Below are the code and all the weights of a small trained network. Each question names an input and a target symbol and asks about switching units off, where a switched-off unit gives its printed mean instead of its output.

import numpy as np


def w(rows, s, z=0):
    codes = np.array(rows[::2]) - 128.0
    scale = np.full(codes.shape[1], s)
    scale[-1] = z or s
    return codes * scale


def f(y):
    return y / 2 * (1 + np.tanh(0.7978845608 * (y + 0.044715 * y**3)))


def softmax(a):
    e = np.exp(a - a.max(-1, keepdims=True))
    return e / e.sum(-1, keepdims=True)


def log_softmax(a):
    a = a - a.max(-1, keepdims=True)
    return a - np.log(np.exp(a).sum(-1, keepdims=True))


def net(x, mask):
    ids = ['αδεηθλπσφψω'.index(c) for c in x.split()]
    T = len(ids)
    res = E[ids] + P[:T]
    r = res
    for j in range(3):
        rows = slice(2 * j, 2 * j + 2)
        q, k, v = (r @ M[0][rows].T for M in (Q, K, V))
        z = softmax(np.where(np.tri(T) > 0, q @ k.T / 2**0.5, -1e9)) @ v
        o = O[0][rows]
        res = res + np.where(mask[j], z, o[:, -1]) @ o[:, :-1]
    y = f(res @ A[0][:, :-1].T + A[0][:, -1])
    res = res + np.where(mask[3:15], y, B[0][:, -1]) @ B[0][:, :-1]
    return log_softmax(res[-1] @ U[:, :-1].T + U[:, -1])


Q, K, V, O, A, B = {}, {}, {}, {}, {}, {}
E = w([
[235,76,59,4],'α',
[171,201,238,148],'δ',
[176,181,83,77],'ε',
[58,121,79,195],'η',
[136,150,71,143],'θ',
[131,39,165,141],'λ',
[144,123,124,49],'π',
[162,86,158,18],'σ',
[144,190,115,233],'φ',
[153,180,94,88],'ψ',
[47,187,99,150],'ω',
],0.016)
P = w([
[71,98,253,122],'0',
[92,76,243,120],'1',
[76,69,230,119],'2',
[94,56,222,123],'3',
[113,37,219,135],'4',
[115,22,219,140],'5',
[136,14,218,134],'6',
[101,20,232,146],'7',
[101,46,228,136],'8',
],0.004)
Q[0] = w([
[72,143,2,177],'H0',
[187,130,121,82],'H0',
[161,98,124,32],'H1',
[109,72,172,160],'H1',
[53,65,71,58],'H2',
[116,186,147,72],'H2',
],0.026)
K[0] = w([
[126,135,8,77],'H0',
[186,126,118,145],'H0',
[101,105,39,52],'H1',
[90,100,179,145],'H1',
[111,3,69,110],'H2',
[170,117,183,158],'H2',
],0.027)
V[0] = w([
[133,199,168,154],'H0',
[210,9,40,203],'H0',
[181,204,2,193],'H1',
[129,26,32,76],'H1',
[120,16,85,204],'H2',
[92,70,186,162],'H2',
],0.0093)
O[0] = w([
[195,88,130,150,94],'H0',
[43,170,73,158,141],'H0',
[175,200,39,121,76],'H1',
[2,176,96,77,246],'H1',
[70,42,159,150,116],'H2',
[172,77,154,174,81],'H2',
],0.0079,0.011)
A[0] = w([
[68,119,230,64,126],'N0',
[168,42,141,93,85],'N1',
[93,178,88,245,90],'N2',
[202,211,139,103,124],'N3',
[184,137,199,104,145],'N4',
[86,138,170,139,63],'N5',
[72,71,140,157,123],'N6',
[111,236,162,122,230],'N7',
[169,68,156,154,3],'N8',
[124,154,57,117,104],'N9',
[120,211,230,106,75],'N10',
[129,217,141,75,109],'N11',
],0.011,0.005)
B[0] = w([
[128,176,49,232,251],'N0',
[80,194,140,141,163],'N1',
[133,170,127,52,156],'N2',
[145,127,9,155,144],'N3',
[136,67,212,130,162],'N4',
[138,177,91,117,143],'N5',
[139,51,132,79,159],'N6',
[172,56,58,169,187],'N7',
[99,199,22,62,148],'N8',
[131,181,169,172,178],'N9',
[126,157,221,8,148],'N10',
[148,107,173,44,200],'N11',
],0.011,0.016)
U = w([
[69,214,54,8,166],'α',
[150,157,152,80,164],'δ',
[189,82,44,91,70],'ε',
[73,16,119,21,73],'η',
[170,177,85,153,108],'θ',
[98,95,78,187,193],'λ',
[126,158,123,120,99],'π',
[73,254,178,158,115],'σ',
[217,239,64,214,140],'φ',
[173,98,75,97,113],'ψ',
[176,94,127,144,254],'ω',
],0.0061,0.0057)

Each question gives the input, a string of symbols that net reads in full, and the target symbol t.
The units are the heads (2 rows each of Q, K, V and O) and the neurons (one row each of A and B). Each row of codes is followed by its name. A weight is (code - 128) times the scale printed after its matrix; where a second scale follows, it is the last column's (O, A, B and U).
mask holds one flag per unit, heads first, then neurons. A switched-off unit (its flag False) gives its mean, the last column of its rows in O or B, instead of its output. The means were averaged over made-up inputs and are rounded, as every weight is.
A unit's drop is (log p(t) with every unit on - log p(t) with that unit switched off) / (log p(t) with every unit on - log p(t) with every unit switched off).
The circuit of an input: a set's keep is (log p(t) with only the set's units on - log p(t) with every unit switched off) / (log p(t) with every unit on - log p(t) with every unit switched off). Starting from the 12 units with the biggest drops (on a tie, the unit counted first), units are removed one at a time, each time the one whose removal leaves the highest keep (on an exact tie, the one counted first), for as long as the keep stays at least 0.8.
circuit, biggest first: the units of the circuit, biggest drop first
unit that matters most: the unit with the biggest drop
top k neurons: the k neurons with the biggest drops, biggest first
which heads matter: for each layer, one digit per head in row order, 1 if its drop is at least 0.15 and else 0, layers parted by /
drop when u is switched off: that unit's drop, to one decimal
input ω α σ λ σ, target λ: unit that matters most : H2
input α φ θ φ ω, target φ: top 2 neurons : [N7 N6]
input σ ω ε ε, target ε: which heads matter : 010
input λ α θ δ α π ε η, target η: which heads matter : 110
input θ α α α ε α η η, target α: which heads matter : 100
input δ α ω ψ σ, target σ: top 4 neurons : [N1 N0 N7 N6]
input α α ε λ ω, target λ: top 4 neurons : [N0 N11 N6 N8]
input η σ η, target η: circuit, biggest first : [H2 N6]
input α ω η α η, target α: top 3 neurons : [N2 N0 N4]
input ε σ σ α α θ λ ω, target λ: circuit, biggest first : [H1 H2]
input σ α δ, target δ: which heads matter : 110
input φ λ σ π, target λ: which heads matter : 001
input λ α α η δ, target δ: top 4 neurons : [N4 N10 N0 N8]
input φ σ ω θ, target φ: top 2 neurons : [N11 N6]
input α δ σ ω α λ α η σ, target σ: top 3 neurons : [N1 N7 N0]
input σ α λ, target λ: drop when N0 is switched off : 0.9
input ω α σ α σ α λ π, target λ: drop when N0 is switched off : 0.5
input α θ α α α λ, target λ: drop when N7 is switched off : -0.1
